Here is a tiny trained network, its code and every weight. The questions are about switching its units off for an input and a class, where a switched-off unit gives its printed mean instead of its output.

import numpy as np


def w(rows, s, z=0):
    codes = np.array(rows[::2]) - 128.0
    scale = np.full(codes.shape[1], s)
    scale[-1] = z or s
    return codes * scale


def f(y):
    return np.maximum(y, 0)


def log_softmax(a):
    a = a - a.max(-1, keepdims=True)
    return a - np.log(np.exp(a).sum(-1, keepdims=True))


def net(x, mask):
    res = np.array(x, float).reshape(1, 4) / 4 @ E
    y = f(res @ A[0][:, :-1].T + A[0][:, -1])
    res = res + np.where(mask, y, B[0][:, -1]) @ B[0][:, :-1]
    return log_softmax(res[-1] @ U[:, :-1].T + U[:, -1])


A, B = {}, {}
E = w([
[173,148,57,173,207,80,27,42,151],'x0',
[158,138,145,44,50,254,56,58,130],'x1',
[248,226,76,118,130,154,193,166,204],'x2',
[121,95,89,123,124,137,151,112,137],'x3',
],0.01)
A[0] = w([
[53,73,173,244,174,90,107,161,94,200],'N0',
[195,168,71,146,186,136,118,124,150,134],'N1',
[162,138,103,209,211,122,120,125,150,132],'N2',
[236,168,105,93,89,204,118,128,118,29],'N3',
[133,169,130,121,153,131,219,187,138,174],'N4',
[126,104,141,124,137,156,74,110,188,114],'N5',
[124,121,154,135,95,150,202,206,136,234],'N6',
[145,101,110,147,202,121,48,17,158,179],'N7',
[114,129,160,149,157,155,68,23,127,136],'N8',
[78,97,211,78,57,175,137,178,136,253],'N9',
[94,65,170,113,88,186,42,71,64,138],'N10',
[109,110,99,85,125,125,66,103,82,134],'N11',
[154,101,168,25,58,160,116,132,100,146],'N12',
[59,115,111,180,149,74,127,154,66,212],'N13',
[254,188,128,62,50,163,116,97,137,57],'N14',
[94,46,164,168,164,98,111,151,75,192],'N15',
[163,89,146,158,127,138,162,220,166,142],'N16',
[147,171,63,198,184,87,163,150,196,119],'N17',
],0.0093,0.0042)
B[0] = w([
[117,89,86,124,119,142,119,183,76,243],'N0',
[202,121,136,128,96,70,109,163,118,198],'N1',
[205,149,118,120,123,88,66,75,151,204],'N2',
[105,74,56,140,142,129,93,180,83,195],'N3',
[135,195,135,142,193,174,221,143,210,205],'N4',
[117,154,127,152,164,183,128,131,144,160],'N5',
[60,139,143,128,176,168,236,125,192,219],'N6',
[156,140,133,254,136,138,133,136,122,235],'N7',
[129,174,144,198,154,186,169,99,111,200],'N8',
[53,68,137,66,110,94,144,117,158,248],'N9',
[94,206,176,123,115,153,122,36,191,239],'N10',
[107,147,159,199,144,133,148,73,124,179],'N11',
[104,92,132,97,68,104,116,101,129,217],'N12',
[111,100,93,128,143,141,72,189,88,219],'N13',
[130,117,16,128,120,181,113,169,88,213],'N14',
[99,91,67,90,128,170,127,148,91,216],'N15',
[113,147,166,137,179,170,201,110,191,183],'N16',
[171,207,140,103,110,79,102,89,117,226],'N17',
],0.0095,0.014)
U = w([
[84,79,72,55,148,148,151,212,116,253],'0',
[113,211,166,174,192,166,178,103,181,103],'1',
[155,104,68,192,138,112,86,169,49,126],'2',
[199,170,142,101,128,3,113,124,150,52],'3',
[91,106,178,74,78,91,131,55,153,100],'4',
],0.011,0.0014)

Each question gives the input, the list of numbers given to net, and the class t.
The units are the neurons (one row each of A and B). Each row of codes is followed by its name. A weight is (code - 128) times the scale printed after its matrix; where a second scale follows, it is the last column's (A, B and U).
mask holds one flag per neuron, in row order. A switched-off neuron (its flag False) gives its mean, the last column of its row in B, instead of its output. The means were averaged over made-up inputs and are rounded, as every weight is.
A unit's drop is (log p(t) with every unit on - log p(t) with that unit switched off) / (log p(t) with every unit on - log p(t) with every unit switched off).
The circuit of an input: a set's keep is (log p(t) with only the set's units on - log p(t) with every unit switched off) / (log p(t) with every unit on - log p(t) with every unit switched off). Starting from the 12 units with the biggest drops (on a tie, the unit counted first), units are removed one at a time, each time the one whose removal leaves the highest keep (on an exact tie, the one counted first), for as long as the keep stays at least 0.8.
units of the circuit, in order: the units of the circuit, biggest drop first
most important unit: the unit with the biggest drop
top k neurons: the k neurons with the biggest drops, biggest first
drop of u: that unit's drop, to one decimal
input [-8,1,-5,-7], class 4: units of the circuit, in order	(N10 N9)
input [6,-8,0,0], class 2: top 3 neurons	(N0 N13 N10)
input [-5,5,0,2], class 4: units of the circuit, in order	(N12)
input [8,-4,1,5], class 3: top 2 neurons	(N17 N2)
input [6,1,8,8], class 2: top 3 neurons	(N14 N3 N10)
input [3,5,-8,-8], class 1: top 2 neurons	(N8 N10)
input [0,7,-3,-1], class 4: top 2 neurons	(N12 N4)
input [1,4,-8,-8], class 1: top 3 neurons	(N8 N10 N11)
input [8,4,1,8], class 2: top 2 neurons	(N6 N4)
input [8,1,5,8], class 2: top 4 neurons	(N7 N14 N10 N3)
input [0,-5,-4,-7], class 0: top 2 neurons	(N7 N15)
input [1,-4,-1,-8], class 2: top 2 neurons	(N9 N6)
input [5,-6,1,4], class 3: top 2 neurons	(N17 N2)
input [-3,5,0,0], class 4: most important unit	N0
input [6,-2,1,-8], class 3: drop of N14	0.2
input [1,-6,4,0], class 3: drop of N10	0.1
input [3,5,-7,3], class 1: drop of N5	0.0
input [2,-5,1,-5], class 3: drop of N3	0.1
